Below are the code and all the weights of a small trained network. Each question names an input and a class and asks about switching units off, where a switched-off unit gives its printed mean instead of its output.

import numpy as np


def w(rows, s, z=0):
    codes = np.array(rows[::2]) - 128.0
    scale = np.full(codes.shape[1], s)
    scale[-1] = z or s
    return codes * scale


def f(y):
    return np.maximum(y, 0)


def log_softmax(a):
    a = a - a.max(-1, keepdims=True)
    return a - np.log(np.exp(a).sum(-1, keepdims=True))


def net(x, mask):
    res = np.array(x, float).reshape(1, 8) / 4 @ E
    y = f(res @ A[0][:, :-1].T + A[0][:, -1])
    res = res + np.where(mask, y, B[0][:, -1]) @ B[0][:, :-1]
    return log_softmax(res[-1] @ U[:, :-1].T + U[:, -1])


A, B = {}, {}
E = w([
[132,128,130,127,129,130,130,125,124,125],'x0',
[126,131,143,126,130,133,129,132,127,114],'x1',
[136,126,128,133,135,129,127,124,117,126],'x2',
[137,122,121,134,125,122,141,128,134,133],'x3',
[124,135,121,126,115,132,129,135,128,129],'x4',
[222,226,159,30,191,191,191,154,139,244],'x5',
[104,211,212,120,31,32,178,23,60,158],'x6',
[254,178,177,188,72,130,5,106,228,110],'x7',
],0.0073)
A[0] = w([
[120,118,140,146,124,131,137,128,137,138,52],'N0',
[136,96,65,132,183,158,116,198,160,86,147],'N1',
[136,101,91,136,179,183,123,178,159,106,119],'N2',
[253,173,164,184,75,128,22,108,206,124,48],'N3',
[134,117,103,146,129,142,126,145,126,151,11],'N4',
[115,166,172,96,69,65,157,65,82,130,112],'N5',
[209,201,171,25,166,185,180,150,133,234,41],'N6',
[77,65,111,193,91,59,103,125,130,52,75],'N7',
[148,157,142,104,156,132,142,148,123,164,36],'N8',
[162,169,155,83,162,136,150,157,134,192,42],'N9',
[220,150,171,166,84,134,57,102,195,119,29],'N10',
[115,179,160,130,105,73,155,57,87,132,117],'N11',
[50,32,122,224,81,87,85,94,117,71,80],'N12',
[73,88,96,65,149,99,181,151,51,146,4],'N13',
[110,164,177,102,71,68,154,54,93,147,120],'N14',
[122,89,99,126,135,184,118,131,148,132,35],'N15',
[142,140,96,150,145,121,138,144,125,127,18],'N16',
[145,99,88,118,163,135,111,165,147,117,32],'N17',
[103,194,185,133,74,57,164,67,80,142,121],'N18',
[134,81,87,124,182,184,104,195,152,114,121],'N19',
[65,70,109,204,82,86,88,123,111,75,75],'N20',
[52,74,99,78,162,131,208,132,81,133,16],'N21',
[142,147,139,116,152,126,153,129,147,177,34],'N22',
[49,110,91,84,150,149,193,145,71,146,33],'N23',
[137,68,85,118,176,182,106,193,158,120,110],'N24',
[102,85,119,158,99,101,113,122,118,88,19],'N25',
[109,177,183,127,69,73,166,61,96,145,114],'N26',
],0.0074,0.0025)
B[0] = w([
[148,126,118,136,130,118,137,140,145,121,128],'N0',
[167,72,173,172,72,171,51,151,160,199,195],'N1',
[148,71,170,153,68,161,76,153,127,178,182],'N2',
[24,149,173,197,230,9,254,179,41,72,248],'N3',
[142,121,133,130,114,126,112,130,122,115,132],'N4',
[147,70,167,157,87,178,58,194,153,181,211],'N5',
[193,214,6,25,128,177,141,32,176,80,233],'N6',
[154,206,44,45,120,171,127,62,155,94,221],'N7',
[148,153,101,95,132,143,145,104,154,116,154],'N8',
[162,192,71,70,118,161,143,69,153,97,177],'N9',
[32,136,178,168,223,18,219,153,63,81,214],'N10',
[163,86,168,165,91,162,88,149,156,183,201],'N11',
[194,202,29,35,126,162,152,50,165,85,242],'N12',
[67,130,161,169,198,45,198,153,98,98,195],'N13',
[150,59,194,161,95,179,54,155,139,172,213],'N14',
[142,115,150,127,110,135,98,145,112,151,151],'N15',
[127,121,124,138,126,150,113,115,126,120,130],'N16',
[143,93,169,138,95,152,99,140,121,141,157],'N17',
[158,61,152,175,72,177,60,176,154,187,224],'N18',
[165,65,172,175,77,159,66,160,140,181,192],'N19',
[180,196,69,54,123,162,148,61,175,89,219],'N20',
[49,146,153,171,180,38,210,165,68,89,202],'N21',
[141,145,98,105,112,136,126,111,135,101,152],'N22',
[60,138,178,161,186,41,197,145,83,96,196],'N23',
[157,78,189,168,88,175,61,171,136,170,192],'N24',
[153,157,86,79,151,138,135,96,139,129,170],'N25',
[142,79,163,164,65,170,64,174,140,189,214],'N26',
],0.0057,0.011)
U = w([
[162,39,164,170,91,181,23,168,152,179,206],'0',
[178,214,67,2,128,165,127,51,160,94,154],'1',
[19,136,161,184,183,60,205,163,91,93,11],'2',
],0.0087,0.0012)

Each question gives the input, the list of numbers given to net, and the class t.
The units are the neurons (one row each of A and B). Each row of codes is followed by its name. A weight is (code - 128) times the scale printed after its matrix; where a second scale follows, it is the last column's (A, B and U).
mask holds one flag per neuron, in row order. A switched-off neuron (its flag False) gives its mean, the last column of its row in B, instead of its output. The means were averaged over made-up inputs and are rounded, as every weight is.
A unit's drop is (log p(t) with every unit on - log p(t) with that unit switched off) / (log p(t) with every unit on - log p(t) with every unit switched off).
The circuit of an input: a set's keep is (log p(t) with only the set's units on - log p(t) with every unit switched off) / (log p(t) with every unit on - log p(t) with every unit switched off). Starting from the 12 units with the biggest drops (on a tie, the unit counted first), units are removed one at a time, each time the one whose removal leaves the highest keep (on an exact tie, the one counted first), for as long as the keep stays at least 0.8.
units of the circuit, in order: the units of the circuit, biggest drop first
most important unit: the unit with the biggest drop
k most important neurons: the k neurons with the biggest drops, biggest first
drop of u: that unit's drop, to one decimal
input [-7,-2,-6,-4,5,-8,4,-8], class 1: most important unit	N12
input [4,7,-2,0,-7,2,-3,4], class 2: units of the circuit, in order	N3, N10
input [5,7,2,8,-7,-5,-1,5], class 1: 2 most important neurons	N12, N7
input [-2,3,6,-1,1,-6,4,7], class 2: 3 most important neurons	N3, N10, N6
input [1,6,0,4,7,8,-8,-3], class 0: 4 most important neurons	N19, N24, N1, N2
input [7,7,-1,4,7,3,5,6], class 2: 2 most important neurons	N3, N10
input [-2,1,0,5,-3,-3,7,8], class 2: 2 most important neurons	N3, N10
input [-8,6,7,-8,-4,-8,7,8], class 1: 2 most important neurons	N12, N7
input [-1,-2,6,2,-7,-1,2,-2], class 0: 2 most important neurons	N3, N10
input [-2,-8,7,-7,6,-4,-3,5], class 2: 2 most important neurons	N3, N6
input [8,-5,-2,-2,8,-7,-6,3], class 1: 3 most important neurons	N12, N7, N20
input [3,3,-6,-8,6,-8,-3,-5], class 1: drop of N24	0.0
input [-6,-6,-8,1,-6,0,8,-8], class 0: drop of N3	0.5
input [-3,4,8,0,-7,-7,-5,-3], class 1: units of the circuit, in order	N12
input [8,-4,0,2,2,-6,4,-1], class 1: drop of N7	0.1
input [-5,8,1,2,8,6,-2,7], class 2: 3 most important neurons	N3, N10, N12
